Below is a small trained network, with its code and all its weights. Each question gives an input and a target symbol and asks what happens when units are switched off, that is, made to give their printed mean instead of their output.

import numpy as np


def w(rows, s, z=0):
    codes = np.array(rows[::2]) - 128.0
    scale = np.full(codes.shape[1], s)
    scale[-1] = z or s
    return codes * scale


def f(y):
    return y / 2 * (1 + np.tanh(0.7978845608 * (y + 0.044715 * y**3)))


def softmax(a):
    e = np.exp(a - a.max(-1, keepdims=True))
    return e / e.sum(-1, keepdims=True)


def log_softmax(a):
    a = a - a.max(-1, keepdims=True)
    return a - np.log(np.exp(a).sum(-1, keepdims=True))


def net(x, mask):
    ids = ['ΔΣΦαβγεζθλμξτω'.index(c) for c in x.split()]
    T = len(ids)
    res = E[ids] + P[:T]
    u = 0
    for l in range(2):
        r = res
        for j in range(2):
            rows = slice(3 * j, 3 * j + 3)
            q, k, v = (r @ M[l][rows].T for M in (Q, K, V))
            z = softmax(np.where(np.tri(T) > 0, q @ k.T / 3**0.5, -1e9)) @ v
            o = O[l][rows]
            res = res + np.where(mask[u + j], z, o[:, -1]) @ o[:, :-1]
        u += 2
        y = f(res @ A[l][:, :-1].T + A[l][:, -1])
        res = res + np.where(mask[u : u + 4], y, B[l][:, -1]) @ B[l][:, :-1]
        u += 4
    return log_softmax(res[-1] @ U[:, :-1].T + U[:, -1])


Q, K, V, O, A, B = {}, {}, {}, {}, {}, {}
E = w([
[194,107,118,112,159,45,188,144,87],'Δ',
[122,122,157,114,133,16,30,85,147],'Σ',
[93,59,173,198,65,148,63,122,48],'Φ',
[17,82,148,128,118,57,117,167,148],'α',
[57,172,122,115,245,110,136,6,120],'β',
[130,13,142,74,92,188,111,127,113],'γ',
[141,208,63,101,131,68,117,227,39],'ε',
[74,111,118,194,196,161,225,120,36],'ζ',
[106,30,113,197,82,101,157,182,204],'θ',
[78,110,104,182,185,196,133,17,161],'λ',
[128,120,62,17,103,159,215,161,160],'μ',
[233,92,91,152,79,109,74,163,101],'ξ',
[67,77,117,207,84,165,93,90,223],'τ',
[250,144,34,87,124,125,114,152,188],'ω',
],0.015)
P = w([
[178,78,1,40,101,119,102,193,40],'0',
[88,177,183,76,127,142,123,189,163],'1',
[136,64,65,121,145,95,122,81,75],'2',
[87,182,212,103,136,141,141,151,172],'3',
[96,86,108,194,152,75,166,5,96],'4',
[82,183,229,88,128,164,151,141,159],'5',
],0.0098)
Q[0] = w([
[145,122,134,153,125,76,137,92,144],'0.h1',
[119,155,161,90,94,180,167,109,202],'0.h1',
[139,71,165,181,134,53,146,116,64],'0.h1',
[194,178,130,250,92,245,19,125,185],'0.h2',
[204,214,70,132,209,54,111,122,166],'0.h2',
[180,70,78,209,59,23,48,139,202],'0.h2',
],0.022)
K[0] = w([
[148,103,123,172,138,157,140,107,118],'0.h1',
[122,125,199,88,125,160,164,102,171],'0.h1',
[68,41,64,173,131,83,113,128,108],'0.h1',
[181,172,85,249,101,228,30,94,166],'0.h2',
[218,234,84,140,204,35,122,122,163],'0.h2',
[193,101,146,185,35,27,50,180,208],'0.h2',
],0.02)
V[0] = w([
[139,146,159,90,172,142,142,142,151],'0.h1',
[129,97,78,141,145,78,107,113,138],'0.h1',
[119,147,122,110,103,132,97,100,136],'0.h1',
[149,114,168,48,158,183,56,255,116],'0.h2',
[136,132,95,149,155,86,90,140,142],'0.h2',
[117,144,143,127,32,120,140,130,129],'0.h2',
],0.0085)
O[0] = w([
[105,136,110,174,122,142,97,112,201,60],'0.h1',
[120,127,181,74,139,166,137,131,46,252],'0.h1',
[113,112,131,145,168,133,145,153,164,108],'0.h1',
[146,139,197,243,133,108,167,2,136,154],'0.h2',
[96,138,164,66,111,211,189,89,85,160],'0.h2',
[182,114,170,183,149,88,146,126,46,137],'0.h2',
],0.0042,0.0037)
A[0] = w([
[195,213,226,198,67,189,73,213,173,140],'0.n1',
[106,196,205,220,66,95,171,184,176,5],'0.n2',
[71,65,89,148,98,81,76,143,40,202],'0.n3',
[109,84,248,191,100,109,94,154,203,62],'0.n4',
],0.011,0.0022)
B[0] = w([
[100,178,75,132,3,55,68,168,148,171],'0.n1',
[123,86,108,19,168,201,151,220,141,193],'0.n2',
[161,157,92,87,161,165,130,110,153,254],'0.n3',
[160,153,203,136,61,193,137,58,90,229],'0.n4',
],0.011,0.009)
Q[1] = w([
[132,84,185,82,79,149,166,161,182],'1.h1',
[146,82,218,75,89,165,153,112,103],'1.h1',
[117,143,233,228,177,36,170,106,130],'1.h1',
[205,124,3,129,91,184,129,96,180],'1.h2',
[120,78,100,46,160,118,146,93,164],'1.h2',
[107,7,115,130,63,148,144,89,131],'1.h2',
],0.019)
K[1] = w([
[136,118,123,97,109,185,174,126,200],'1.h1',
[171,58,103,118,160,164,118,153,167],'1.h1',
[197,117,142,87,58,118,43,179,57],'1.h1',
[158,138,5,78,65,157,132,115,154],'1.h2',
[125,58,81,100,183,121,117,137,146],'1.h2',
[118,33,115,85,65,165,154,82,132],'1.h2',
],0.02)
V[1] = w([
[133,99,127,93,125,110,67,165,60],'1.h1',
[134,144,165,163,151,62,144,95,121],'1.h1',
[86,128,141,142,100,65,79,152,64],'1.h1',
[66,79,244,188,192,101,96,138,127],'1.h2',
[64,9,108,79,96,112,26,244,1],'1.h2',
[84,6,59,136,65,79,117,12,25],'1.h2',
],0.008)
O[1] = w([
[125,169,157,135,101,144,170,149,164,144],'1.h1',
[65,57,166,109,120,126,116,107,132,42],'1.h1',
[56,76,199,93,110,154,114,127,169,52],'1.h1',
[170,241,89,137,88,101,241,164,107,3],'1.h2',
[103,123,187,121,168,124,61,111,1,171],'1.h2',
[228,145,52,155,197,166,44,138,15,117],'1.h2',
],0.0058,0.013)
A[1] = w([
[189,50,150,166,59,91,182,196,97,121],'1.n1',
[132,108,125,210,184,146,139,70,125,110],'1.n2',
[58,130,95,251,94,201,157,167,121,145],'1.n3',
[169,100,149,128,126,175,106,109,115,1],'1.n4',
],0.016,0.0045)
B[1] = w([
[123,74,158,232,243,106,48,175,190,167],'1.n1',
[102,71,216,60,81,65,99,103,130,185],'1.n2',
[162,6,37,188,61,97,254,130,33,149],'1.n3',
[67,177,90,146,155,132,165,152,163,251],'1.n4',
],0.0099,0.011)
U = w([
[146,155,199,146,216,20,142,163,155,164],'Δ',
[213,170,211,145,105,63,102,26,127,238],'Σ',
[34,208,121,186,125,188,77,109,105,38],'Φ',
[160,123,207,55,139,181,152,160,163,77],'α',
[3,200,106,181,184,80,163,92,205,106],'β',
[123,134,140,246,162,166,118,28,160,143],'γ',
[45,156,141,86,137,33,111,228,106,36],'ε',
[74,135,132,154,153,68,165,152,90,131],'ζ',
[96,62,178,162,166,178,94,178,160,30],'θ',
[125,51,208,132,134,56,95,28,141,140],'λ',
[184,76,36,64,199,222,81,157,161,253],'μ',
[174,110,174,147,102,93,23,173,95,66],'ξ',
[124,75,109,141,60,162,96,109,123,45],'τ',
[135,125,108,103,76,60,88,153,235,69],'ω',
],0.0052,0.0041)

Each question gives the input, a string of symbols that net reads in full, and the target symbol t.
The units are the heads (3 rows each of Q, K, V and O) and the neurons (one row each of A and B). Each row of codes is followed by its name. A weight is (code - 128) times the scale printed after its matrix; where a second scale follows, it is the last column's (O, A, B and U).
mask holds one flag per unit, layer by layer, with each layer's heads first. A switched-off unit (its flag False) gives its mean, the last column of its rows in O or B, instead of its output. The means were averaged over made-up inputs and are rounded, as every weight is.
A unit's drop is (log p(t) with every unit on - log p(t) with that unit switched off) / (log p(t) with every unit on - log p(t) with every unit switched off).
The circuit of an input: a set's keep is (log p(t) with only the set's units on - log p(t) with every unit switched off) / (log p(t) with every unit on - log p(t) with every unit switched off). Starting from all 12 units, units are removed one at a time, each time the one whose removal leaves the highest keep (on an exact tie, the one counted first), for as long as the keep stays at least 0.8.
units of the circuit, in order: the units of the circuit, biggest drop first
top k neurons: the k neurons with the biggest drops, biggest first
top k neurons in layer l: the k neurons of layer l with the biggest drops, biggest first
which heads matter: for each layer, one digit per head in row order, 1 if its drop is at least 0.15 and else 0, layers parted by /
input ε θ μ ω μ λ, target λ: which heads matter -> 10 / 00
input μ τ ζ θ Σ, target μ: units of the circuit, in order -> (0.h2; 0.n3)
input β α Σ ζ γ γ, target γ: top 3 neurons -> (0.n4; 1.n1; 0.n3)
input θ Φ β ε Δ, target μ: units of the circuit, in order -> (0.h2; 1.h2)
input λ ζ ε ω τ, target μ: which heads matter -> 01 / 00
input Δ ε ζ β λ, target μ: top neuron -> (0.n4)
input α ξ ζ, target μ: units of the circuit, in order -> (0.h2; 0.n3)
input μ θ ε Σ, target Σ: top 2 neurons -> (0.n4; 1.n4)
input θ Φ α α α Δ, target Δ: which heads matter -> 00 / 01
input β θ ω ξ ξ, target λ: units of the circuit, in order -> (1.n2; 0.h2; 1.h2)
input α α α θ, target θ: top 2 neurons in layer 0 -> (0.n2; 0.n3)
input θ Σ θ, target λ: units of the circuit, in order -> (1.n2; 0.n2; 1.h2)
input τ ε θ Σ λ θ, target θ: top 3 neurons in layer 0 -> (0.n2; 0.n4; 0.n3)
input ξ θ μ Φ μ, target λ: top 2 neurons -> (0.n2; 1.n2)
input ζ τ Σ θ θ, target λ: top 2 neurons in layer 0 -> (0.n1; 0.n4)
input Σ θ β ζ ξ, target μ: which heads matter -> 01 / 00
input Σ Φ Δ α ε, target μ: units of the circuit, in order -> (0.n3; 0.h2)
input ω ω α, target μ: units of the circuit, in order -> (0.n3; 1.n2)
input β θ α Σ Σ, target λ: units of the circuit, in order -> (1.n2; 0.n2; 1.h1)
input Δ α ω β τ ξ, target ξ: units of the circuit, in order -> (0.n1; 1.h2)
input α Δ β γ Δ, target λ: which heads matter -> 00 / 00
input θ ξ ξ α α ζ, target ζ: units of the circuit, in order -> (1.n3; 1.h2)
input α ξ θ γ α Φ, target Φ: units of the circuit, in order -> (0.n1; 1.n4; 0.n4; 1.h2)
